In the rows, zero is written as 128.
[114,  97, 131, 115, 134, 129,  82, 156, 131,  89, 104,  93,  97, 126, 101,
 157, 140, 109, 124, 128, 129, 167, 145, 139, 134,  77, 119, 100, 144, 138,
 121, 116, 122, 119]
Gatov
[108, 125, 147,  96, 115, 139, 119, 141, 143, 122, 106, 138, 102, 103, 128,
 116, 121, 137, 144, 127, 118, 103, 100, 120, 151, 123, 139, 115, 117, 115,
 121, 132, 133, 108]
zan
[139, 170, 144, 140, 121, 149, 138, 108, 135, 146, 138, 146, 117, 130, 155,
 109, 131, 112, 125, 108, 116, 105,  99,  85, 164, 161, 110, 148, 146, 141,
 137, 132, 146, 156]
sus
[103, 125, 124, 128, 136, 140, 129, 121, 125, 150, 117, 127, 133, 124, 132,
 100, 102, 143, 143, 137, 123,  87, 108, 126, 126, 143, 159, 113,  91, 130,
 125, 141, 135, 127]
zan
[137, 164, 139, 142, 111, 135, 125, 105, 162, 139, 146, 134, 122, 132, 155,
 127, 124, 117, 121,  92, 138,  94, 130,  88, 151, 143, 109, 140, 147, 129,
 121, 142, 121, 139]
Bobut
[133, 128, 118, 105, 107, 132, 118, 128, 135, 122, 115, 122, 113, 108, 131,
 123, 143, 130, 137, 137, 116, 119, 134, 132, 124, 116, 148, 117, 107, 125,
 133, 118, 149, 131]
pinom
[125, 156, 138, 147, 128, 126, 135, 108, 146, 150, 132, 130, 142, 140, 142,
 131, 120, 111, 120,  98, 126,  72, 118, 107, 131, 140, 131, 152, 116, 117,
 143, 152, 139, 123]
dugim
[123, 131, 129, 104, 109, 128, 137, 132, 127, 125, 122, 134, 134, 118, 123,
 128, 131, 138, 128, 149, 126, 117, 119, 140, 121, 125, 138, 126, 108, 124,
 132, 114, 137, 125]
viz
[139, 165, 146, 119, 110, 138, 135, 120, 130, 124, 131, 133, 126, 123, 141,
 130, 137, 124, 122, 102, 118, 111, 105,  91, 164, 140, 118, 151, 148, 117,
 140, 137, 128, 139]
viz
[135, 154, 133, 144, 127, 136, 134, 110, 151, 139, 140, 122, 125, 123, 143,
 127, 120, 122, 119, 103, 134, 111, 128, 100, 131, 149, 119, 141, 145, 133,
 130, 130, 119, 139]
Bobut
[127, 128, 119, 116, 111, 124, 133, 129, 119, 125, 110, 112, 134, 114, 125,
 127, 142, 135, 135, 140, 113, 140, 136, 136, 113, 127, 146, 124, 100, 130,
 137, 111, 148, 129]
pinom
[167, 102, 136, 143, 118, 113,  84, 102, 206, 161, 145, 108, 125, 136, 147,
 189, 175,  71, 133, 173, 139,  65, 116, 151, 122, 103,  98,  74, 145, 123,
 142, 114,  80, 120]
viz
[142, 116, 102, 135, 107, 132,  95, 145, 105, 101, 110,  89,  92, 136, 109,
 120, 154, 112, 149, 110,  78, 180, 123, 106, 123,  92, 122, 103, 139, 167,
 126, 118, 138, 144]
pinom
[131, 126, 137, 127, 116, 135,  92, 130, 144, 111, 126, 113, 100, 150, 128,
 136, 151, 100, 137, 120, 128, 132, 124, 113, 125,  96, 103, 112, 155, 144,
 130, 122, 128, 118]
kitof
[114, 146, 124, 131,  93, 130, 148, 123, 117, 130, 127, 134, 143, 125, 131,
 124, 135, 138, 132, 126, 104, 100, 147, 145, 125, 123, 122, 141, 107, 123,
 140, 122, 139, 140]
Bef
[147, 161, 130, 138, 129, 139, 150, 117, 135, 132, 149, 138, 139, 125, 153,
 117, 146, 124, 125,  85, 129, 104, 122, 101, 180, 147, 128, 160, 162, 111,
 154, 141, 136, 162]
sus
[128, 151, 112, 147, 149, 114, 136, 142, 103, 137, 148, 137, 158, 156, 121,
 130, 106, 140,  97, 107, 141, 109, 142, 122, 138, 136, 131, 141, 124, 136,
 124, 147, 129, 133]
gal
[121, 151, 149, 136, 133, 130, 130, 103, 135, 133, 130, 143, 136, 125, 147,
 129, 127, 117, 107, 109, 114, 105, 129,  80, 156, 158, 126, 152, 145, 124,
 139, 139, 135, 144]
Gatov
[142, 169, 141, 133, 117, 136, 140, 112, 137, 135, 148, 137, 136, 133, 151,
 132, 125, 128, 122, 108, 140, 109, 100,  99, 160, 150, 112, 144, 143, 126,
 129, 143, 118, 140]
viz
[141, 132, 125, 127, 113, 135,  92, 147, 155, 113, 117, 106, 113, 134, 121,
 134, 132, 116, 142, 126, 138, 136, 119, 114, 129, 102, 114,  99, 140, 136,
 130, 129, 126, 132]
reg
[137,  90, 110,  83, 116, 129,  76, 159, 124,  98,  96,  89,  83, 136,  97,
 121, 159, 104, 121, 135,  59, 147, 144, 117, 100,  80, 168,  95, 141, 138,
 123, 138, 162, 120]
dugim
[128, 108, 127, 135, 123, 126, 116, 148, 126, 112, 113, 105, 118, 140, 115,
 135, 144, 103, 140, 119, 117, 151, 129, 132, 141,  98,  99, 109, 145, 137,
 128, 123, 135, 122]
sus
[129, 126, 129,  96,  94, 148, 154, 125, 130, 124, 136, 141, 133, 121, 141,
 123, 160, 134, 133, 165, 112, 147, 108, 124, 109, 133, 159, 133, 132, 140,
 136,  98, 158, 156]
viz
[106, 130, 151, 124, 106, 126, 144, 145, 126, 128, 121, 149, 125, 109, 138,
 121, 133, 125, 135, 146, 109, 119, 123, 119, 129, 137, 131, 135, 130, 119,
 125, 118, 141, 130]
vepas
[116, 147, 129, 140, 143, 132, 114,  89, 127, 151, 155, 149, 131, 137, 151,
 141,  95, 125,  90,  91, 146,  93, 139, 119, 149, 149, 147, 153, 140, 113,
 139, 143, 119, 161]
gal
[146, 109, 102, 158, 116, 116, 107, 147, 139, 124, 121,  90, 115, 142, 108,
 138, 136, 104, 139, 131, 102, 117, 141, 139, 102, 101,  91,  92, 138, 145,
 123, 121, 104, 124]
Bobut
[110, 109, 120,  92, 146, 140, 107, 130, 128, 115, 112, 130, 112, 101, 120,
 120, 134, 129, 121, 128, 109, 129, 148, 129, 102, 122, 155, 116, 123, 152,
 146, 123, 145, 120]
vef
[132, 158, 152, 140, 101, 131, 124, 105, 132, 146, 132, 144, 116, 127, 146,
 115, 129, 113, 109,  89, 107,  89, 109,  87, 177, 153,  97, 147, 145, 130,
 140, 136, 139, 156]
sus
[131, 120, 133, 119, 118, 131, 113, 136, 134, 114, 123, 105, 114, 133, 122,
 152, 145, 114, 134, 131, 119, 152, 116, 130, 131, 106, 114, 105, 145, 135,
 125, 123, 116, 120]
viz
[ 85, 165, 162, 106, 150, 125, 166, 135, 115, 122, 117, 142, 180, 113, 124,
 127, 134, 158, 131, 119, 179, 128, 121, 112, 143, 157, 129, 166,  95, 125,
 140, 125, 127,  67]
kitof
[148, 187, 153, 164, 123, 146, 155, 118, 174, 152, 148, 155, 137, 128, 165,
 127, 135, 125, 145, 111, 171,  74,  65,  95, 155, 158,  87, 143, 130, 154,
 150, 123, 133, 139]
vef
[153,  90, 123, 117, 146, 128,  75, 145, 169, 102, 105, 116, 103, 132, 123,
 153, 163,  74, 143, 149, 115, 106, 123, 123, 122,  92, 118,  88, 154, 136,
 145, 119, 140, 115]
Gatov
[128, 165, 142, 135, 133, 149, 129, 109, 149, 131, 135, 135, 105, 126, 147,
 127, 132, 120, 129, 106, 134,  97, 128, 109, 141, 124, 119, 149, 142, 112,
 141, 122, 134, 124]
kitof
[118, 140, 134, 120, 122, 133, 146, 148, 139, 141, 122, 127, 142, 122, 131,
 128, 128, 143, 135, 145, 134, 104, 117, 145, 122, 134, 143, 126, 100, 131,
 130, 121, 137, 123]
zan
[121, 180, 177, 168,  85, 120, 138,  74, 113, 160, 148, 174, 131, 136, 152,
 148, 112, 138,  59,  77,  74, 106, 141,  87, 153, 165,  83, 176, 113, 138,
  99, 119, 138, 152]
Bef
[129, 119, 128, 128, 123, 144, 107, 139, 135, 110, 123, 109,  93, 140, 121,
 129, 157, 111, 145, 134, 105, 139, 123, 121, 122,  93, 117, 104, 154, 135,
 128, 115, 125, 116]
kitof
[117, 106,  96, 105, 127, 126, 139, 155, 103, 117,  93, 106, 107, 107,  94,
  94, 155, 130, 136, 137,  70, 132, 146, 144, 112, 107, 139, 103, 110, 148,
 141, 108, 176, 119]
sus
[163, 143, 118, 136, 136, 136, 117, 135, 167, 140, 135, 105, 114, 132, 131,
 123, 148, 115, 127, 126, 120, 101, 110, 113, 109, 144, 135, 104, 144, 162,
 143, 117, 139, 147]
Bobut
[115, 142, 109, 119, 106, 125, 143, 136, 111, 135, 123, 139, 120, 121, 117,
 114, 120, 131, 118, 145, 119, 127, 135, 126, 112, 121, 130, 143, 121, 144,
 131, 105, 149, 139]
gal
[115,  64, 167, 114, 179, 149, 120,  94, 161, 129,  84, 133,  99,  75, 134,
 140, 123,  99, 151, 148,  90, 106, 104, 132, 165, 128, 180, 116, 157,  14,
 161, 113, 110, 104]
sus
[138, 126,  97, 146, 113, 135,  81, 112, 127, 134, 147, 113, 110, 154, 119,
 114, 125, 108, 127, 132, 102, 141, 144, 132,  80, 107, 144, 118, 133, 198,
 143, 112, 128, 182]
Bef
[121, 166, 120, 160, 149, 135, 164, 116,  93, 126, 133, 133, 165, 123, 131,
 113, 136, 139, 138,  80, 115, 149, 115,  72, 134, 172, 120, 175, 125, 162,
 139, 119, 121, 130]
Bobut
[137, 171, 105, 176, 171, 139, 101,  96, 128, 152, 114,  89, 134, 176, 151,
 113, 117,  78, 144, 137, 117, 127, 151,  75, 105, 140, 131, 125, 126, 168,
 131, 143, 152, 146]
Gatov
[139, 159, 131, 143, 118, 128, 128, 107, 141, 142, 138, 123, 124, 138, 146,
 139, 129, 112, 115,  99, 121, 101, 117, 109, 132, 137, 116, 147, 129, 126,
 125, 146, 130, 131]
dugim
[128, 133, 118, 108, 106, 131, 113, 131, 130, 122, 107, 128, 129, 118, 124,
 110, 128, 140, 138, 141, 104, 119, 129, 120, 119, 132, 154, 115, 112, 113,
 142, 120, 142, 144]
reg
[110, 135, 133, 122,  96, 114, 150, 144, 119, 135, 123, 153, 122, 120, 119,
 134, 124, 142, 119, 144, 117, 106, 108, 140, 140, 133, 103, 120, 115, 123,
 119, 111, 130, 115]
gal
[159, 137, 106, 139, 118, 115, 131, 150, 139, 115, 132, 102, 138, 143, 122,
 146, 159, 115, 155, 140, 135, 141, 113, 139, 123, 100, 102, 112, 140, 139,
 135, 117, 113, 126]
viz
[118, 113, 163, 137, 114, 128,  86, 170, 141, 108, 125, 129,  98, 139, 123,
 158, 138, 100, 129, 117, 121, 138, 119, 125, 142,  93, 110, 107, 152, 139,
 116, 121, 124, 127]
vepas
[104,  85, 131,  82, 109, 124, 106, 115, 135, 140, 114, 135, 122, 110, 118,
 130, 120, 108,  99, 162, 125, 103, 122, 138,  96, 139, 166, 122, 137, 139,
 166, 109, 147, 151]
gal
[141, 123, 127, 134, 120, 129, 119, 154, 141, 127, 129, 115, 124, 133, 121,
 141, 149, 125, 134, 134, 121, 137, 116, 134, 120, 106, 134, 122, 130, 149,
 126, 108, 127, 139]
zan
[147, 181, 159, 132, 118, 142, 123, 111, 159, 155, 135, 132, 121, 119, 155,
 124, 122, 122, 112, 104, 152,  97,  85,  76, 159, 160, 121, 163, 138, 148,
 132, 130, 135, 154]
zan
[119, 135, 113,  79, 128, 109, 112, 141,  64,  81,  95, 124, 113, 136, 112,
 124, 141, 139, 122, 135,  88, 228, 141, 121,  86, 142,  98, 123, 120, 174,
  89, 110, 151,  84]
kitof
[135, 194, 158, 140, 149, 141, 140, 119, 154, 133, 138, 121, 127, 135, 153,
 138, 140, 128, 127,  90, 163, 104, 112,  97, 169, 146, 102, 146, 148, 114,
 134, 143, 122, 104]
kitof
[130, 114, 127, 126, 131, 126, 106, 145, 143, 122, 116, 104, 119, 128, 123,
 150, 152, 116, 143, 121, 127, 138, 120, 136, 126, 102, 123, 108, 126, 147,
 124, 119, 125, 114]
zan
[140, 170, 137, 146, 129, 138, 138, 113, 142, 139, 139, 129, 134, 126, 145,
 118, 119, 124, 123,  99, 127, 107, 117,  79, 145, 165, 120, 153, 149, 132,
 134, 138, 113, 141]
Bobut
[122, 122, 145, 131, 125, 129,  83, 137, 165, 120, 120, 112, 102, 136, 129,
 160, 143, 103, 137, 120, 139, 131, 130, 133, 129,  93,  95,  87, 139, 154,
 126, 127, 114, 105]
vef
[124, 163, 102, 152, 105, 119, 146, 103, 132, 165, 145, 136, 136, 135, 143,
  90, 111, 132, 126, 114, 125,  50, 138, 100, 160, 133, 138, 145, 131, 103,
 146, 152, 127, 161]
gal
[148, 104, 111, 124, 140, 138, 108, 140, 118,  97, 107,  96, 122, 131, 126,
 158, 178,  96, 139, 112,  90, 162, 131, 123, 104, 123, 116, 112, 150, 150,
 137, 107, 138, 124]
Bobut
[ 95, 135, 136, 106,  92, 128, 133, 117, 126, 117, 131, 145, 134, 119, 135,
 131, 130, 150, 134, 115, 125, 122, 139, 153, 139, 125, 135, 127, 110, 122,
 131, 128, 132, 129]
Bef
[103, 148, 136, 122, 117, 136, 123, 131, 137, 136, 125, 128, 118, 129, 132,
 124, 122, 134, 123, 135, 113, 132, 159, 129, 110, 120, 145, 119, 120, 149,
 134, 125, 135, 133]
vef
[121, 185, 175, 136, 123, 165, 145, 138, 116, 122, 127, 154, 136, 139, 139,
 127, 124, 130, 123, 126, 138, 128, 105,  89, 144, 142, 135, 192, 137, 110,
 147, 104, 134, 139]
kitof
[136, 114, 126, 112, 148, 115,  83, 131, 147,  97, 100, 107, 104, 112, 121,
 166, 146,  93, 119, 121, 133, 141, 164, 125, 138,  88,  97, 119, 145, 119,
 117, 123, 125,  95]
Gatov
[137, 187, 141, 144, 121, 136, 143, 124, 135, 131, 132, 128, 148, 127, 144,
 127, 119, 147, 122,  86, 142, 115, 108,  95, 158, 163, 111, 148, 127, 121,
 140, 140, 135, 148]
reg
[ 91, 176, 156, 141,  93,  66, 153, 139, 117, 145, 150, 159, 179, 158, 121,
 149,  93, 157,  90,  98, 147, 132, 150, 128, 152, 159,  99, 149, 123, 135,
 125, 147, 100, 115]
gal
[125, 118, 104, 127, 113, 126, 128, 134, 106, 125, 117, 107, 136, 127, 120,
 122, 137, 137, 128, 130,  92, 123, 153, 144, 110, 119, 158, 117,  99, 129,
 142, 123, 151, 146]
pinom
[126, 123, 111, 120, 100, 134, 124, 124, 131, 126, 116, 122, 104, 110, 126,
 106, 132, 135, 142, 132,  97, 108, 131, 127, 127, 110, 145, 110, 106, 124,
 131, 123, 148, 137]
pinom
[134, 120, 118, 124, 131, 131,  89, 114, 104, 126, 114,  79, 152, 151, 124,
 130, 153, 113, 128, 142, 113, 165, 148, 115, 115, 124, 164, 124, 130, 143,
 134, 130, 122, 152]
Bef
[142, 154, 145, 140, 110, 123, 131,  97, 169, 150, 143, 124, 129, 126, 150,
 126, 121, 113,  98,  96, 128,  83, 140,  80, 143, 153, 112, 143, 158, 122,
 128, 147, 126, 142]
Bobut
[101, 122, 141, 113, 117, 123, 126, 138, 116, 128, 124, 142, 132, 110, 131,
 126, 122, 128, 109, 136, 130, 123, 140, 132, 109, 139, 142, 140, 114, 144,
 126, 116, 153, 139]
vepas
[107, 131, 144, 120, 123, 133, 126, 119, 139, 137, 123, 135, 122, 114, 131,
 132, 125, 135, 116, 143, 126, 143, 137, 130, 104, 133, 139, 124, 116, 153,
 130, 107, 132, 128]
vef
[ 87, 111, 183, 141, 101, 117, 139, 141, 126, 138, 106, 160, 122,  97, 123,
 145,  93, 130, 103, 141, 114,  80, 133, 141, 144, 123, 110, 141, 104,  71,
 109, 114, 124, 108]
vepas
[129, 123, 106, 112, 110, 136, 155, 135, 101, 129, 130, 124, 150, 125, 120,
 113, 143, 141, 122, 161,  98, 122, 136, 137, 103, 129, 159, 137, 114, 128,
 141, 114, 142, 153]
viz
[128, 122, 126, 121, 122, 130,  89, 139, 144, 106, 113, 113, 102, 134, 127,
 145, 156, 102, 140, 134, 113, 138, 135, 125, 136,  99, 120, 101, 141, 141,
 130, 116, 134, 132]
Gatov
[132, 121, 135, 143, 125, 123,  94, 137, 159, 129, 123, 114, 102, 132, 125,
 152, 140, 111, 127, 119, 126, 108, 132, 135, 131,  96,  85,  86, 131, 148,
 119, 130, 112, 107]
vef
[142, 154, 127, 141, 140, 110, 137, 129, 124, 129, 126,  92, 137, 139, 132,
 149, 155, 123,  90, 116, 102, 147, 163, 106, 139, 141, 104, 123, 148, 141,
 112, 139, 139, 133]
Gatov
[134, 156, 164, 120, 154, 146, 135, 128, 150, 132, 127, 119, 144, 122, 139,
 158, 143, 117, 136, 122, 162, 130,  70, 111, 150, 158, 129, 132, 141, 136,
 156, 123, 116, 117]
viz
